data =
[[125 135 128 123 123 134 132 127 128 118 120 130 133 123 131]
 [139 136 128 124 129 127 131 126 131 120 126 132 132 126 128]
 [139 140 125 121 130 127 127 127 130 121 125 137 129 125 126]
 [142 132 129 127 133 122 127 125 129 130 134 132 132 124 125]
 [132 143 124 120 128 133 127 126 129 123 122 136 133 122 126]
 [140 135 129 128 132 124 127 124 130 139 133 130 134 123 126]
 [133 120 130 135 129 125 131 128 129 140 134 121 123 133 128]
 [130 138 126 121 126 132 132 125 121 125 130 133 135 107 125]
 [125 118 128 137 128 131 127 130 131 142 131 119 120 142 130]]
Rows and columns are numbered from 1.
Find the entry just right of the smallest entry.
Answer: 125
The entry in the top-right corner -> 131
Find the entry in row 1 and column 1.
Answer: 125
Find the entry in row 1 and column 2.
Answer: 135
The entry just left of the smallest entry: 135
The bottom-left entry is 125
Find the bottom-right entry.
Answer: 130
The entry in row 3 and column 1 is 139
The entry just left of the centre entry is 127
The entry directly below the largest entry: 135
Find the bottom entry of the column that holds the largest entry.
Answer: 118
Find the entry in row 1 and column 3.
Answer: 128
Find the entry at row 2, column 2.
Answer: 136
Find the entry in row 2 and column 1.
Answer: 139
The entry at row 2, column 3 is 128
The entry directly below 107 is 142
Find the entry just right of the centre entry.
Answer: 129
Find the top entry of the column that holds the smallest entry.
Answer: 123
The maximum -> 143
Find the entry directly below the centre entry.
Answer: 124
